Each row has a class, written as a number after it.
[ -39  403   31 -220  133  213 -220  -76 -458  -49   78  277 -315 -161
   28  -86   28  -16   60  -48   35 -122  146 -380   46   93  175 -456
  125  -24   68  446] => 8
[-218  146  -14   30  280  156   42   15 -353  -96  217  104 -233 -543
 -143 -184  -29   40  236  143  159  201 -148 -364 -294 -215  122 -370
  130  201   35  -78] => 8
[-165  251 -106 -125  411  166  -74   60 -387 -107  184  258 -344 -516
   72 -151   49   84  203   41  116  -65   25 -685 -277 -348  206 -417
  -45  195  160  120] => 1
[ -31  364  -47 -197   44  182  -82  -51 -273   50  132  269 -381 -242
   71 -169  -50   10   65   14   81  -50  280 -347   19   -1  145 -409
  122   -8   68  432] => 0
[-247  277  -92 -155  391  107  -72   41 -456 -159  329  251 -331 -587
  -46 -213  -26   35  225   64  209   40  -58 -674 -336 -332  172 -569
    7  183  131  -31] => 4
[ -94  278  -91 -201  379  154 -134   53 -306  -26  108  301 -322 -530
  136 -120   63  105  178  -11   39 -114   92 -724 -207 -283  137 -396
 -219  114  105  263] => 10
[ -76  241 -110 -140  402  109    1  118 -358  -55  249  324 -385 -563
  168 -136  -28   90  128   19   66 -198  101 -750 -216 -397  204 -348
  -81  124  122  215] => 12
[-145  144  -62 -151  397   57 -112   95 -321  -66  131  288 -270 -536
   97 -121   90   74  247  -16   48  -87    2 -725 -215 -326  124 -308
 -159  145  118  107] => 7
[   2  382  -64 -301  175  122 -103    4 -360 -132  226  420 -386 -224
  152 -141  -42  -62  150  -97   90 -193  279 -490   52 -154  166 -392
  179   66  172  388] => 6
[  19  395 -103 -297   51  180 -225  -60 -291   89   60  381 -322 -153
  200 -120   48  -28   78  -60  107 -149  358 -353   37   74  119 -432
  -36 -126  152  496] => 9
[-111  430   10 -301  155  196 -241  -16 -510   51  162  351 -508 -230
  147 -107   97   10  104  -86  -14 -138  221 -655  -33  -16  102 -488
  -23  -84   82  544] => 3
[-171  156  -13 -189  442   75  -59   89 -449 -189  243  301 -294 -497
   85 -126   47    9  274   31  121  -72  -62 -644 -326 -337  160 -401
  -19  178  119  -12] => 3
[-233  110  131 -137  449   75  -84   89 -366 -129  161  178 -232 -500
   -9 -110   22   58  261   21  160  -38 -103 -523 -328 -313  122 -365
  -38  215   66  -24] => 11
[  23  163 -127  -91  303   51  -46  138 -326  115   95  281 -336 -372
  266   -9  146  109   37   34  -44 -266   26 -723 -103 -235   71 -333
 -209  -20   78  251] => 2
[-170  393   55 -230  127  176 -183 -112 -260 -187  129  331 -322 -281
  -96 -173 -101  -37  337 -123  176  142  273 -201 -124 -139  120 -323
  312  136  217  194] => 9
[-115  425   -1 -273  110  184 -172 -106 -239 -167  214  382 -325 -220
  -50 -214  -38  -88  262  -81   90  104  317 -271  -46 -103  186 -414
  230  107  201  256] => 5
[-157  263  -85 -100  384   61  -61   49 -298  -84  232  182 -375 -569
   -5 -159  -21   62  270  -32   64   84    6 -616 -235 -340   92 -358
   -6  186  137   90] => 7
[-273  104   19  -82  381  108   -5   98 -122 -156  194  106 -206 -607
 -108 -175   -7   20  390   11  140  158   35 -526 -372 -354   63 -209
  123  241  134 -103] => 3
[-161  316  -36  -36   79  150   30 -160 -199 -262  178  122 -268 -403
 -251 -190 -123  -38  455  -16  196  361  102 -126 -113 -175   81 -237
  546  231  191  -39] => 6
[-111  351   82 -232  123  147 -120  -91 -264 -127   79  297 -249 -179
  -52 -152 -105  -18  158  -22  223    1  199  -78  -71  -57  231 -419
  266   91  122  191] => 12
[  15  425 -135 -256   71  160 -180 -163 -302 -145  113  423 -227 -140
   80 -132  -74 -137  264 -106  211  -53  283 -226   46  -63  185 -413
  129  124  283  253] => 4
[ -84  374  -77 -305  129  179 -237  -82 -359  -54  136  330 -374 -291
   10 -178   30  -66  235  -92   63   -4  273 -513  -55  -71   94 -433
   94    9  117  403] => 11
[-292  180  -33  -45  380   39  -92   29 -217 -164  150   45 -313 -633
 -103 -169   56   62  441  -24   74  229  -86 -566 -322 -318   55 -279
   -1  266  152  -65] => 0
[-103  215 -163 -193  332  111 -189  118 -357   65  208  384 -340 -449
  167 -164  142   44   82   23   10 -147  117 -848 -169 -249  125 -437
 -189   27  142  285] => 1
[  66  444 -105 -328   11  204 -286  -69 -307   76   41  445 -293  -45
  258  -11  119 -118  144 -191    0 -176  386 -427  127  105   86 -397
 -171 -143  215  597] => 8
[ -37  228 -291 -152  312  162 -109   26 -349   89  134  353 -367 -543
  158 -165  135  120  139   78  -21 -108  176 -899 -114 -319  161 -392
 -302   74  116  289] => 3
[-147  275  -54 -219  451  133  -95   79 -357 -103  139  264 -355 -494
  128 -125   17   70  171  -10  100 -140   58 -655 -291 -276  190 -382
  -87  157  137  171] => 10
[-175  179 -126 -141  377  216 -167   65 -367  -27  135  370 -278 -549
   32 -173   86  100  126   65   91 -112  202 -791 -200 -322  231 -282
  -60  118  170  201] => 8
[-239  148  -97  -26  427  164  -93   24 -366 -225  156  160 -289 -581
  -84 -148   57   59  347   33   83   86  -43 -598 -318 -360  137 -307
   34  259  131  -64] => 12
[  92  351  -69 -235   42  164 -221   18 -380  203  -38  330 -433  -41
  372   96  274   35   41 -161 -210 -310  284 -627  134   92  -11 -261
 -289 -251   72  695] => 6
[ -60   90 -155  -75  320   92 -145    0 -279  -45   66  223 -187 -476
   55 -155   17   51  213   61   11  -66  118 -598 -172 -276  180 -217
 -183  157  140  141] => 8
[ -23  218 -249 -260  209    8 -191   57 -302  186   56  383 -339 -420
  360  -87  164   40  118  -21  -16 -191  138 -799 -231 -223   51 -340
 -471  -70  157  363] => 6
[-304  237 -140  -73  273  160 -141  -23 -349 -109  193  217 -329 -641
 -121 -230   86   71  347   48  106  212   21 -662 -334 -292   95 -305
   19  168  141   50] => 7
[-251  206   -3  -58  354  126   -4   47 -363 -154  221  156 -275 -616
  -89 -163    7   85  317   74  170  138 -109 -532 -361 -322  126 -423
   99  196   87  -44] => 2
[  53  365 -149 -319   23  153 -183  -73 -359   80   46  409 -348 -112
  274  -42  142  -42  142  -95   78 -152  279 -468   18   28   74 -445
 -165 -128  169  476] => 1
[ -66  385   68  -59  121  221  -59 -125 -483 -176  121  208 -362 -225
  -51  -28  -23   78  184  -32   94   90   75 -197   -2  -33  139 -324
  352   48   85  252] => 7
[-335  123  105   72  284   29  -14   30 -347 -137  200   -2 -291 -609
 -216 -189  -95  110  293  101  140  252 -220 -344 -418 -246   14 -202
  232  218    6 -137] => 4
[-231  348  150  -82  194  229  -41  -82 -523 -255  183  197 -403 -368
 -221 -123   -9  105  223   24  114  179  -54 -267 -151 -149  125 -372
  485  141   -4   93] => 6
[ -26  429 -151 -270   14  209  -93  -98 -221  -70   85  384 -357 -263
  153 -101   11  -30  277 -111  182  -16  365 -347  -13  -87  100 -359
  107  -21  222  329] => 7
[-125  260 -167 -248  304  107 -222   64 -356   88   83  357 -357 -474
  196 -151  139   72  109   20   56 -131  111 -785 -177 -199  147 -497
 -279   29  119  310] => 0
[-226   86  -36  -57  315   78   42   55 -406  -65  205  156 -216 -566
 -120 -227  -31   95  156  191  239   43 -132 -467 -336 -239  165 -389
   93  158    2  -81] => 9
[-261  326  162  -79  185  258  -71  -64 -451 -260  110  140 -407 -281
 -240  -95   43  122  194   53   60  230  -47 -222  -94  -81  128 -289
  481  159  -36   85] => 0
[-169  127  -84  -82  366  102  -97   82 -360  -62  219  232 -261 -581
    3 -204   86   74  187   89   29   28  -11 -644 -261 -256  135 -309
  -37  101   51   95] => 5
[ -26  409  -21 -297  163  204 -268  -44 -467  -15  165  444 -396 -157
   80 -117   33  -60  185 -109   48 -114  305 -465   91  -27  112 -484
   62  -21  141  460] => 9
[ -65  348   10 -229  113  153  -96  -60 -447  -18  130  245 -374 -217
   16 -135    3   34   57   40  118  -73  124 -391  -33   27  151 -477
  158  -42   24  359] => 10
[-310  109   26   82  255  110  -69  -27 -411 -182  230   59 -187 -567
 -229 -208  -69  115  241  172  173  274 -253 -305 -404 -233   92 -318
  212  179    8 -206] => 1
[-109  254 -170 -200  336  164 -265   79 -365   38   85  337 -297 -430
  160 -156  122   44   79  -13  -24 -210  158 -792 -180 -215  178 -387
 -238   30  105  364] => 4
[ -47  208 -203 -201  275  144 -124  102 -279  159   66  386 -361 -473
  312  -65  217  123   73  -37  -23 -241  243 -881 -142 -264  106 -209
 -375  -50  145  411] => 11
[-108  360   14 -126   42  157  -21 -150 -303 -182  191  219 -242 -222
 -160 -190 -153  -59  242   -3  203  194   62  -51   -5  -72  162 -320
  419  171  110   88] => 5
[-112  176 -168 -139  314  125 -183  102 -320   87  185  362 -323 -468
  126 -141  132   34  136   13  -57  -95  139 -857 -168 -275   66 -315
 -211   60  129  262] => 3
[-115  477   66 -283  200  197 -197 -101 -463 -194  197  362 -351 -225
   -5 -119  -99  -72  311  -79  161   22  172 -299  -38  -89  185 -501
  276  117  182  249] => 6
[-271  338  239 -116  142  154 -158  -94 -364 -261   91  115 -236 -203
 -232 -110  -93  -14  329  -30  164  241  -67    5 -184  -14  111 -355
  446  151   61   23] => 9
[-138  394  -43 -251  160  196  -87  -98 -344 -232  247  373 -286 -302
  -78 -213  -87  -95  318  -39  263   95  216 -293  -35 -166  213 -424
  392  180  230  131] => 6
[-237  392  102 -183  226  196 -136  -77 -489 -207  187  210 -471 -348
 -148 -160   20  -13  378 -101  108  147   28 -433 -110 -157   89 -454
  325  163  111  198] => 9
[-201  224  106 -193  398   15 -208  118 -366  -77  150  281 -322 -409
  141  -80  -20   49  187  -74   82 -167  -21 -621 -317 -282   93 -348
  -72  143  163  157] => 1
[-138  426  163 -100   84  201 -137  -59 -490  -87  189  261 -375 -167
  -81  -59  -71   -3  115  -44  113   26   38 -205  -39   18   76 -426
  417    9   54  288] => 7
[ 127  375 -265 -402  -59  184 -171 -146 -101   42   38  509 -184 -149
  217 -154    0 -128  212  -96  221 -128  555 -311  112   41  110 -394
 -102  -57  271  429] => 9
[ -73  194 -140 -289  361   51 -152  124 -290   98   93  331 -320 -477
  263 -114  138   65  100  -14   12 -253  117 -840 -213 -232   95 -379
 -377   24   98  304] => 6
[-160  347  101 -201  147  135  -67  -86 -327 -233  195  196 -353 -321
 -115 -171  -83  -57  336   -9  161  164   90 -189 -162  -55  118 -435
  393  101   86  120] => 12
[-208   92  -57  -54  395   78  -92   32 -291 -249  227  182 -187 -598
  -72 -165  -16    9  405   15   72  131  -48 -582 -343 -397  103 -321
   -6  257  139 -127] => 11
[  15  363 -199 -260   69  169 -147 -154 -267 -146  111  381 -256 -185
   52 -152    7 -104  283  -65  188   17  289 -277   35  -87  134 -406
   92   90  234  237] => 10
[ 162  360 -135 -349   19   75 -210  -16 -159   53   83  437 -266  -28
  285  -40   19 -180  163 -170   -7 -230  412 -429  140   33   13 -373
  -81  -88  205  506] => 4
[-352   89   73  -19  404   45  -59   30 -338 -300  187   55 -211 -611
 -224 -189    8   18  442   57  187  258 -254 -453 -429 -345   72 -338
  233  317   95 -275] => 4
[ -80  415  -32 -268   58  167 -107 -100 -267 -147  194  327 -367 -292
   16 -156   -6  -62  328  -82  125   68  254 -368  -16 -109   84 -416
  114  106  152  324] => 0
[  41  397 -180 -261  -11  203 -118 -100 -282    4  110  450 -296 -127
  168 -144  -18  -95  158  -21  202 -137  370 -306   76  -15  164 -453
  106  -20  229  363] => 9
[-268  239  202 -112  166  166  -15  -63 -373 -109  152   63 -404 -498
 -213 -155   32  151  253   41  152  254    0 -306 -200  -58   41 -283
  343   41  -47  110] => 0
[ -78  455    6 -297  121  248 -224  -58 -517  -16  111  405 -476 -186
  125  -94   80  -18  148  -74   41 -150  258 -565  -34  -38  142 -464
  108  -42  132  547] => 9
[-115  106  -27 -160  452   83 -102  115 -225  -90  186  279 -280 -590
    6 -152   43   58  262   -2   -1  -44  127 -727 -229 -368   85 -217
    3  162   97   86] => 11
[ 133  158 -301 -131  362   53  -52  148 -166  143  104  316 -351 -448
  327  -68  181   74   79  -23 -143 -272  222 -888   38 -320  112 -253
 -363   13  135  397] => 12
[-252  142  -19 -125  391  102 -160   66 -354 -163  124  225 -230 -530
  -50 -166   55   46  307    4   70    6   -2 -674 -324 -312  169 -328
   19  179  142   41] => 9
[-209  199  -71  -53  422   77  -63   74 -321 -200  208  161 -352 -575
  -31 -155   -2   38  329  -19   57   32  -93 -593 -274 -376   93 -329
   41  283  117  -49] => 0
[-117  165 -189  -86  346   83  -57   21 -188 -174  211  261 -143 -497
  -34 -199  -42  -60  369   28  159   80   51 -454 -206 -345  149 -352
   30  278  209 -114] => 3
[-207  196  -58 -113  432  182 -172   68 -342 -132  162  281 -215 -544
  -16 -152   79   53  268   30   70    9   43 -642 -275 -307  183 -406
  -28  165  139   33] => 5
[-165  203  -66 -186  436   71  -79  122 -282  -50  261  226 -347 -550
   52 -204  -13    7  224   22   72  -66   82 -682 -302 -330  123 -390
  -59  158  115   92] => 5
[-195  112  -17 -159  460  141 -141   99 -317  -65  163  309 -256 -559
   26 -214  140   19  296   59   44  -50   39 -705 -229 -304  180 -330
  -77  194  110   65] => 5
[-160  273  107  -85  125  196   -5 -102 -285 -222  142  146 -275 -332
 -211 -158  -44   22  326   21  194  204   97 -127  -47  -60   89 -249
  500  161   66   63] => 3
[-280  313  245  -75  204  195  -45  -75 -497 -265  168  117 -411 -345
 -269 -107    5   88  277   46  113  248 -107 -243 -149  -95  110 -343
  494  154    0   32] => 8
[-177  145 -115 -110  413  154  -70   34 -417  -55  144  288 -306 -546
   -7 -170   42  105  247   68  141  -80   87 -730 -243 -409  210 -336
  -98  214  156   63] => 9
